Here is a tiny trained network, its code and every weight. The questions are about switching its units off for an input and a class, where a switched-off unit gives its printed mean instead of its output.

import numpy as np


def w(rows, s, z=0):
    codes = np.array(rows[::2]) - 128.0
    scale = np.full(codes.shape[1], s)
    scale[-1] = z or s
    return codes * scale


def norm(h):
    return h / np.sqrt((h * h).mean(-1, keepdims=True) + 1e-5)


def f(y):
    return np.maximum(y, 0)


def log_softmax(a):
    a = a - a.max(-1, keepdims=True)
    return a - np.log(np.exp(a).sum(-1, keepdims=True))


def net(x, mask):
    res = np.array(x, float).reshape(1, 4) / 4 @ E
    u = 0
    for l in range(3):
        y = f(norm(res) @ A[l][:, :-1].T + A[l][:, -1])
        res = res + np.where(mask[u : u + 4], y, B[l][:, -1]) @ B[l][:, :-1]
        u += 4
    return log_softmax(norm(res)[-1] @ U[:, :-1].T + U[:, -1])


A, B = {}, {}
E = w([
[104,130,140,135,230,136,3,62],'x0',
[78,13,191,203,213,96,156,203],'x1',
[176,114,113,109,104,62,40,156],'x2',
[105,158,108,142,141,155,119,206],'x3',
],0.0053)
A[0] = w([
[119,60,156,113,101,90,166,10,4],'L0N0',
[100,166,161,155,155,215,171,72,58],'L0N1',
[134,172,110,97,95,117,114,120,95],'L0N2',
[79,190,93,136,155,172,117,207,12],'L0N3',
],0.011,0.0029)
B[0] = w([
[198,254,95,228,151,122,86,233,222],'L0N0',
[130,98,12,66,159,163,172,161,255],'L0N1',
[89,98,196,108,174,89,154,160,229],'L0N2',
[225,246,109,226,146,117,91,166,216],'L0N3',
],0.0084,0.005)
A[1] = w([
[162,142,122,128,55,130,139,138,97],'L1N0',
[93,154,78,153,180,186,61,56,4],'L1N1',
[108,228,86,58,84,141,98,86,93],'L1N2',
[142,100,76,125,44,81,9,143,112],'L1N3',
],0.011,0.0012)
B[1] = w([
[141,119,107,165,92,172,49,96,197],'L1N0',
[155,111,165,63,10,186,26,64,235],'L1N1',
[86,27,176,254,210,76,172,159,255],'L1N2',
[119,177,5,92,165,156,168,115,232],'L1N3',
],0.0079,0.0054)
A[2] = w([
[132,111,132,144,1,174,189,166,213],'L2N0',
[88,67,111,151,176,148,109,161,189],'L2N1',
[133,143,49,2,155,62,158,163,251],'L2N2',
[199,207,159,144,200,99,145,58,73],'L2N3',
],0.0098,0.0012)
B[2] = w([
[127,121,128,65,156,137,2,33,212],'L2N0',
[125,122,130,117,106,59,180,78,254],'L2N1',
[105,95,112,119,157,232,200,130,231],'L2N2',
[138,137,166,145,122,132,142,231,199],'L2N3',
],0.0099,0.0057)
U = w([
[187,209,77,227,197,127,83,217,181],'0',
[103,83,11,92,212,197,202,109,185],'1',
[151,98,133,86,135,140,6,32,185],'2',
[91,39,188,213,202,2,189,109,181],'3',
[134,128,145,110,155,168,167,179,99],'4',
[62,173,202,55,112,122,141,169,3],'5',
[129,129,189,122,22,145,187,136,28],'6',
[127,138,207,96,63,132,182,141,21],'7',
],0.0082,0.0041)

Each question gives the input, the list of numbers given to net, and the class t.
The units are the neurons (one row each of A and B). Each row of codes is followed by its name. A weight is (code - 128) times the scale printed after its matrix; where a second scale follows, it is the last column's (A, B and U).
mask holds one flag per neuron, layer by layer. A switched-off neuron (its flag False) gives its mean, the last column of its row in B, instead of its output. The means were averaged over made-up inputs and are rounded, as every weight is.
A unit's drop is (log p(t) with every unit on - log p(t) with that unit switched off) / (log p(t) with every unit on - log p(t) with every unit switched off).
The circuit of an input: a set's keep is (log p(t) with only the set's units on - log p(t) with every unit switched off) / (log p(t) with every unit on - log p(t) with every unit switched off). Starting from all 12 units, units are removed one at a time, each time the one whose removal leaves the highest keep (on an exact tie, the one counted first), for as long as the keep stays at least 0.8.
units of the circuit, in order: the units of the circuit, biggest drop first
k most important neurons: the k neurons with the biggest drops, biggest first
k most important neurons of layer l: the k neurons of layer l with the biggest drops, biggest first
input [-5,-7,-4,-5], class 3: 2 most important neurons -> [L1N2, L1N1]
input [6,2,5,3], class 2: units of the circuit, in order -> [L1N1]
input [6,-4,8,1], class 1: units of the circuit, in order -> [L1N3, L2N2]
input [1,8,8,4], class 1: units of the circuit, in order -> [L1N3, L1N2, L0N2, L0N0]
input [7,7,-4,-2], class 2: 2 most important neurons -> [L1N1, L0N2]
input [-1,-7,7,-3], class 1: 4 most important neurons -> [L1N3, L2N2, L0N3, L0N2]
input [-6,3,7,-5], class 1: 2 most important neurons -> [L1N3, L0N3]
input [4,0,6,-1], class 1: 2 most important neurons -> [L1N3, L2N2]
input [-6,-3,-6,6], class 0: 2 most important neurons of layer 1 -> [L1N1, L1N3]
input [-7,5,6,-8], class 0: 3 most important neurons -> [L0N0, L1N1, L0N1]
input [-5,-3,3,-4], class 2: 2 most important neurons of layer 0 -> [L0N3, L0N2]
input [-2,-7,8,7], class 1: 2 most important neurons -> [L1N3, L0N0]
input [2,-4,7,-7], class 0: 3 most important neurons of layer 2 -> [L2N3, L2N1, L2N0]
input [4,-6,-5,5], class 3: 4 most important neurons -> [L1N2, L0N0, L1N3, L2N1]
input [8,2,0,3], class 2: most important neuron -> [L1N1]
input [-7,-6,-6,0], class 2: 2 most important neurons -> [L2N0, L1N3]
input [-4,-3,-3,2], class 2: 3 most important neurons of layer 0 -> [L0N0, L0N2, L0N3]
input [-6,0,4,-7], class 0: 3 most important neurons -> [L0N0, L1N1, L0N1]
input [5,4,6,0], class 1: 3 most important neurons of layer 1 -> [L1N3, L1N2, L1N0]
input [4,2,2,-2], class 2: 2 most important neurons of layer 0 -> [L0N3, L0N1]
input [-1,-8,-5,-4], class 3: most important neuron of layer 1 -> [L1N2]
input [-6,0,4,-6], class 0: 2 most important neurons of layer 0 -> [L0N0, L0N1]
